[  2   0  -3  -9   3   9   7   9  -5   2  17  -1 -14   0   9  12  -5  -1
  11   7] -> (88) E
[ 11   8  -5 -19   7  -4  -5  -7  -2  -6 -12   8  14   3   2 -31   6  17
   4  17] -> (84) Q
[ -2  -3  -4 -10  22  -2   3  -2   3  -6  12  -1   2  12  16   4  -2   4
  20  -3] -> (88) H
[  1  -1  -2 -21 -10   6  -8  23 -11  -3   6  19  12  -2   0 -12   4  13
  -2  23] -> (88) P
[  2   4   3 -48  25   9 -20  17   7  -7   6  37  -6  29 -26 -25  -8  22
   0  19] -> (84) Q
[ 14   3  -1  11 -11   2  24 -21  -7   8  15 -23 -39  -7  16  31  -7  -8
  13   5] -> (88) E
[  4   0  -3  -2 -11  10   8  10 -15   1  12  -2  -8  -9  10  13   0  -2
   4  10] -> (88) E
[  5   5  -1 -19   3   5  -4   8  -2   1   0  16  -7  10  -6 -12  -6  11
   0  14] -> (84) Q
[  3   3  -3 -23  17  12  -4  -3 -10  -3   5  22 -15  16 -15   6 -13  -9
   6  27] -> (84) X
[-10  -4  -8   9  39 -12   6 -17  -1 -11   0  -6  25  17  31   4  -3 -16
  15 -11] -> (84) X
[  5   3  -1 -26  20   0  -5  -4   1  -1  11  13 -15  18  -5  -4  -6   9
   9  11] -> (84) X
[  1   5  -2 -14  29  -1   2 -33 -18  -1  -1  28 -25  25  -3  22 -16 -29
  10  24] -> (84) Q
[  0   0  -3 -17  -4  14  -2  31  -8  -1  14  15  -2   4  -3   4  -6   5
   4  17] -> (88) E
[ -2  -3  -1 -14  25  -4  -8   8   3  -7   6  13  14  16  11 -10  -4   7
   9   3] -> (84) X
[  6   5   1 -17   1  25  -2  12  -5   0  11   2 -12  -2  -6   1  -8   3
   5  24] -> (88) P
[ -2   3   0 -36  13  -3 -14   2   2  -6   5  29  -4  27 -11 -17  -3  15
  -1   9] -> (84) T
[  4   4  -3 -28  14  14  -9  25   1  -4  14  16  -4   9  -9 -10  -9  12
   6  23] -> (88) H
[  6   3  -1 -17  15   1  -2  -2  -4  -4   1  16  -6  12  -4  -1  -8  -1
   4  17] -> (84) X
[  6   7   0 -28  28  -3  -3 -19  11  -3   5  17 -27  35 -10  -7  -9   8
   5   1] -> (84) Q
[  4   4  -3 -18  10   5  -5  11   1  -4   4  15   1   9  -1 -14  -3  11
   3  14] -> (84) X
[ -4   1  -2 -24   9 -30 -11  -4   0  -5   0  24   8  27   9 -18   6  20
   3  -5] -> (84) T
[  1   4   0 -30  34   4  -9 -10   9  -7  11  15 -11  29  -9  -2  -6   2
   7   3] -> (84) Q
[ -8  -1  -5 -29  39   2 -16   9   7 -14   5  17  22  27   0 -20  -5   3
   4  -2] -> (84) X
[ 10   9   1 -39  13   2  -9 -10  -4   1   0  37 -35  31 -28 -17  -5  18
   0  25] -> (84) Q
[ -4   4  -1 -22  -2 -11 -10 -12  -7  -4   1  17   1  17   0 -14  10  16
  -4  -2] -> (84) T
[  3   5  -3 -21   2  15  -4   6  -9  -5   8  17  -8  10  -8   1  -5  -3
   0  15] -> (88) P
[ -4   2  -1 -38  28  -6 -16  -1  14  -9   6  21  -3  35 -10 -23  -2  22
   2  -5] -> (84) Q
[ 14  11  -4 -20  -4   7  -5   8 -10  -9 -20  26  14   8  -6 -33  -4  14
  -8  34] -> (84) Q
[  4   4   2 -22  16  11  -6  -5  -1   2  11   0 -16   6  -9  -2  -7   2
   5  13] -> (88) H
[ 14   8  -1 -24   2   8   0 -23   3   2   0   0 -17   9 -14 -11  -5  12
  -3  12] -> (84) Q
[-2  1 -3 -9 15  1  1  2 -5 -8 11  8  5  5 10  3 -2 -3  8  6] -> (88) H
[  7   3  -3 -23 -14  20   0  36 -14  -3  18  15 -12  -1  -3   2  -7  15
   3  25] -> (88) E
[ -2  -1  -3 -26  22  -5 -10  10   6 -13   4  20  15  27   5 -21   1  15
   5  -3] -> (84) X
[  1  -1   0 -24  17   8  -7  11  -2  -2  18  14 -10  13  -7   5 -10   1
   9  16] -> (88) P
[ -1   2   1 -46   4  -8 -21  -7  -6   2   6  33 -19  18 -18 -16   3  25
  -6  20] -> (84) T
[  1   0   0 -12  15  11  12   0 -10   3  25   5 -32  10   1  35 -14 -18
  14   7] -> (88) E
[ -3  -6  -1 -11  30   7  -2   4  -7   0  14  13 -17   8  -4  22 -19 -14
  17  14] -> (88) P
[  7   2   1 -42  31  11 -10   5   4  -2  20  28 -38  26 -24  -1 -20  12
  13  21] -> (88) H
[  2   4  -1 -10  -5   8   5  14  -7  -1  15   9 -16   5   5  10  -7   1
   6   9] -> (88) E
[ -9 -11  -2 -22  52  -4  -7   5  14  -1  33   5 -19  23   1  17 -16  -2
  25  -7] -> (88) P
[ -5  -4   1 -11  28   3   1  -7   2   0  24   0 -21  17   1  25 -12 -11
  14   0] -> (88) P
[  3   1  -5 -17  16   8  -3  27   3 -11   1  15  21   4  10 -21  -4   2
   4  18] -> (88) H
[ -4   1   0 -41  22  -5 -15   3   8  -3  12  26 -12  30 -13 -18  -1  28
   4   5] -> (84) T
[ -7  -4  -3 -34  29 -14 -18  -6   7  -6  13  21   4  28   3 -17   3  19
   5  -7] -> (84) T
[  4   2  -2 -13   0   0  -1   6  -9   5   7  12 -11   2   0   5  -2   4
   4  15] -> (88) P
[ -4   1  -1 -37  28 -11  -7 -27   0  -6  16  20 -24  33  -3  -1  -1   6
   7   2] -> (84) T
[  7   0   0 -18   1   6  -3  -2  -8   0  12   8 -16   4  -4   6  -4   3
   5  13] -> (88) P
[  7  -2   0  -1  21  -5   8  -4   8   7  18  -4 -28  10   8  14 -14   2
  22  -2] -> (88) H
[ 11   2   0 -16   8   8   1   1  -6  -1  10   4 -15   2   4   2  -7   5
   7  18] -> (88) H
[  8   3   2 -19  -2  12  -2  20   0   6  13  19 -24  -9 -15  10 -15   1
   9  35] -> (88) P

[ 28 -13  -9 -22  17 -13   1   5 -16   0  17  -3  10   6 -16  -7 -15   6
  10  -4] -> S F
[ 12 -19  -4 -10  11  -3  12  -9  -8   4  10  -5   7   1 -17 -20 -11   5
  13   3] -> B A
[ 16 -24  -3  -4  12 -13  23 -23  -4   0  19  -2   4   4 -24 -33  -9   6
  10   1] -> D W
[ -2 -12   1  10   7 -12  11 -21   3  -7   9  -1 -11  10  -9 -15   4   0
   4   2] -> D Z
[ 15 -23  -2   3  15 -17  16 -15  -3   5  18  -2  -2   4 -19 -26  -8   6
  12   2] -> D W
[ 15 -20  -5  -8  21 -29  16  -3  -6  -8   7  -4   1  -2 -17 -11  -5   5
   4   7] -> R M
[ 15 -21  -1   1  14  -8  11 -28  -1   1  17  -5   3   8 -18 -20  -7   2
   7   1] -> D Z
[ 13 -19  -5  -5  14  -9  11 -11 -13  -3  23  -3   0   8 -16 -15  -7   5
  10  -2] -> B U
[ 18 -17  -5 -11  25 -27  19 -10  -9 -10  16  -4   5  -8 -18 -19 -11   3
  -4   4] -> R N
[-16   9   2  11   0  20 -28   6  -2  -9  -3   2  -6  14  15  31   4  -3
  -4  -9] -> S F
[ 63 -28 -11 -38  36 -23  13   9 -21   7  33  -4  25  -9 -27 -12 -26  13
  10  -1] -> S Y
[ 29 -16  -9 -21  24 -15   3   6 -13   3  20  -2  14  -7 -12  -6 -17   7
   0  -6] -> S J
[ 20 -18  -3 -12  22 -36  22  -1  -9  -5  12  -4   6 -12 -14 -15  -9   5
  -1  10] -> R N
[ 11 -15  -2 -13  11  -9  13 -15   3  -6   2  -2   6   0  -8 -14  -1   0
  -2   4] -> R V
[ 19 -13  -9 -19  20  -9 -11   5 -10  -4  15   0   9   6  -5   6 -14   5
   1  -5] -> S Y
[ 28 -12  -7 -20  16  -8   3   7 -14   5  17   2  11  -2 -11  -3 -11   7
  10  -5] -> S F
[ 15 -21  -4   0  13 -23  24 -16  -6   4  18  -4  -3   3 -23 -36 -11   7
  11   1] -> D W
[  1  -8   1  -2  11 -13   8 -14   1  -8   3  -4   6  -6 -13  -4  -8  -1
  -9   6] -> R N
[ 13 -16  -4  -3  14 -23  18  -6  -2   2   4  -4   3  -3 -18 -17  -7   5
   6   7] -> D G
[ 20 -18  -5  -6  18 -16  11 -16  -3   3  13  -4   4   3 -19 -19 -12   4
   4   0] -> D Z
[ 35 -17  -8 -26  27 -10  -2   9 -17   1  22  -1  18  -2 -10   4 -18   8
   2  -1] -> S J
[ 19 -19  -3  -4  16 -17  17 -12  -6   4  13  -3   4   1 -21 -22 -10   6
  10   4] -> D G
[ 25  -8  -6 -15  17  -4  -5   7 -11   1  15  -2   8   3  -6   6 -11   4
   0  -4] -> S J
[ 15 -19  -4 -16  15  -6  13 -12 -14  -3  19  -4  11   7 -20 -21 -13   7
  12   1] -> B U
[ 29 -16  -7 -18  20  -4   1  12 -15   1  22  -1   8   3  -6   3 -10  10
  10  -4] -> S J
[ 32 -31  -7 -16  21 -32  33 -24  -6   3  19  -4  18 -10 -31 -44 -18  10
   9   7] -> D W
[ 22  -5  -8 -19  16 -13  -1  11 -13   3  15  -2  12  -3 -11   0 -17   6
  -2  -3] -> S Y
[ 14  -8  -5  -7  11   4  -9   6 -12  -1  15  -2   2   9   1   7  -9   6
   8  -6] -> S F
[  8 -15  -1   1   7  -7   9 -17   4  -1   6  -4  -1   7 -12 -13  -3   2
   8   2] -> D Z
[ 23 -23  -4 -14  12  -8  18  -5 -20  -1  21  -4   9   2 -18 -18 -10   9
  17   4] -> B A
[ 18 -20  -5 -10  18 -17  19 -16  -7   1  21  -4   7  -4 -22 -26 -11   7
   4   1] -> B L
[ 27 -24  -7 -18  24 -34  22 -14  -3  -4  11  -5   9  -5 -21 -22 -12   5
   2  13] -> R M
[ 23 -20  -5 -11  12 -14  26 -10  -5   6  18  -4   6  -6 -20 -29  -8   8
   9   4] -> D G
[ 25 -12  -8 -18  19 -10   0   5 -14  -1  22  -2   8   5 -11  -5 -14   6
   6  -5] -> S F
[  4 -20  -5  -8  12   2   7 -19 -10   2  20  -2   7  10 -15 -15  -9   7
   8  -3] -> B U
[ 14 -14  -2 -11  17 -25  19  -8  -8  -9   8  -4   4  -5 -18 -16  -6   3
   0   9] -> R N
[  8 -18  -3   4  12 -14  13 -13  -2   2   9  -3   1  -1 -18 -17  -7   5
   8   3] -> D W
[ 26  -7  -6 -17  16 -11   3   5 -12   2  20  -1  12  -4 -14  -6 -13   4
   2  -2] -> S J
[-12 -12   6  12   5  -1   8 -24   4  -5   5  -3  -6   8  -8 -15   2   3
   4   0] -> D W

[  0 -10  -6   9  13 -11   0  -1  -5   0   7  -1 -17   4  -4  -9  13   5
  -4   1] -> q366 (39)
[-12  -9  -6  -1   4  -9  -5   7   4 -21   0  -6 -11 -10  -5   7  -4   5
  10   5] -> q851 (48)
[ -6  -8 -10  11 -11 -18  -2   4  -1 -17  -1  -4  -7   5 -10 -16  17  -2
  -2   5] -> q366 (46)
[-11  -7  -6   2   8 -12  -9   1   0 -21   0   4  -5 -10 -12   8  10  -1
   9  12] -> q851 (41)
[ -8  -6   3   9  -7 -12   4  -3  -9  14 -11  -5  -3   6 -10  -6   4   7
  -9   0] -> q366 (39)
[ -6  -5  -1   1 -13  -7  -1  -2  -9   7 -13   0  13  -4 -10  14 -12 -11
   1   0] -> q851 (48)
[-13 -11   4  -3  15 -12  -5   6   4 -22   1  19 -13  -8  -9  -5   4   6
  12   0] -> q851 (41)
[-11   9   6   1   3  -9   1  -4  -3  -8  -5   6  -7  -2  -8   4   0   2
   5   1] -> q851 (41)
[-12  -5  -3  -1   4  -8  -4  -4   6 -23  -2 -14  -4   0  -6   1   3   2
   7  22] -> q851 (48)
[ -9   1  -5   1   9  -9  -5   6   2  -8   0   6 -13 -13 -13   5   0   2
   6  -2] -> q851 (41)
[ -4   3   0   9  -9 -10  -3  20  -2  -3  -8  -4 -21   2  -9   3  18   3
  -3  10] -> q366 (39)
[-13  -6  -8   5   2 -10  -1  -1  -9   1  -9  -6 -14   4  -8  -6   8  -1
  -5   7] -> q366 (39)
[  3 -16 -15   9   4 -15  -1   0 -13   2  -4  -1 -17   5  -5  -9  17  -1
   0   8] -> q366 (46)
[-14  -8   1  -2  22  -8   3   7  -4 -16   0  -1 -20 -14 -11   0   6   9
   5  -3] -> q851 (41)
[ -3   1  -4   6  -7  -3   0  -7  -7   7 -12  -4   4   7  -3   4  -2  -8
  -5   0] -> q366 (39)
[-14  -6  -6   1   0 -13  -9   7   2 -11  -9   7   9 -12  -7   8  -7  -7
   6  -1] -> q851 (41)
[ -6  -4  -5   1  -5 -10  -4  11  -2   1  -1   5  -3 -14 -10  10   5  -4
   3   5] -> q851 (48)
[ -6 -13  -5  -3   8 -10  -6   4   3 -15  10   1   7  -6  -9   0   8  -3
   7   9] -> q851 (48)
[ -9 -11  -7   0   0 -10  -8   5  10  -7   6  -3  -4 -15  -7  16  -1   0
   7   4] -> q851 (48)
[-14 -12  -9  -3  -4 -16  -4   4  -1 -10  -3   1   5  -7 -13   3   0  -2
   7   2] -> q851 (41)
[ -5  -2   0   4  -9 -11  -1  -4   1   9  -8 -13 -10   9  -6  -8  17   1
  -8  15] -> q366 (39)
[ -4 -20  -7  11   2  -9   5   6  -8   4   2  -6 -38   2  -6 -12  17  11
  -3   7] -> q366 (46)
[ -8  -5  -9   3  -5 -12  -5   7   8  -1   3  -3  -1 -13  -7   7  -1  -3
   6  -2] -> q851 (48)
[-14  -5  -6  13  -2 -11   3  -2  -4   9  -2 -12 -28   5  -5 -16  20  10
 -10   6] -> q366 (39)
[ -3 -12 -11  10  -4 -14   1   5  -3   8  -5 -14 -16   5   1  -7   0   5
  -6   5] -> q366 (46)
[ -2  -5 -12  10 -10  -9   2   3  -5   2  -5  -5 -21   5   7  -4   8   1
  -3   5] -> q366 (46)
[-11  -8  -6   0   6 -13  -3  -5   1 -18  -5   8   5   3  -7  -1   4  -4
   7   8] -> q851 (48)
[-16  -8  -1  -2   2 -15  -5   7  18  -8   3   0  -5  -6 -10  10  -1   2
   6  -3] -> q851 (41)
[ -5  -3   0   7 -18 -10   4  -8 -24   9 -20  14   3  12 -11  -5   2  -5
  -3  -4] -> q366 (39)
[-2 -6  2  1  1 -2 -3  4 -4  2 -4 -3 -4  6 -7 -5  7  6 -3  5] -> q366 (39)
[ -2  -9  -3   8   3  -9   0   2  10   0   5  -8 -21   4  -6 -15  23   7
  -6   7] -> q366 (39)
[ -7  -6  -7   9  -4  -9  -2  -3  -9  -2  -8   1 -20   5  -1  -8   8   0
  -3   7] -> q366 (39)
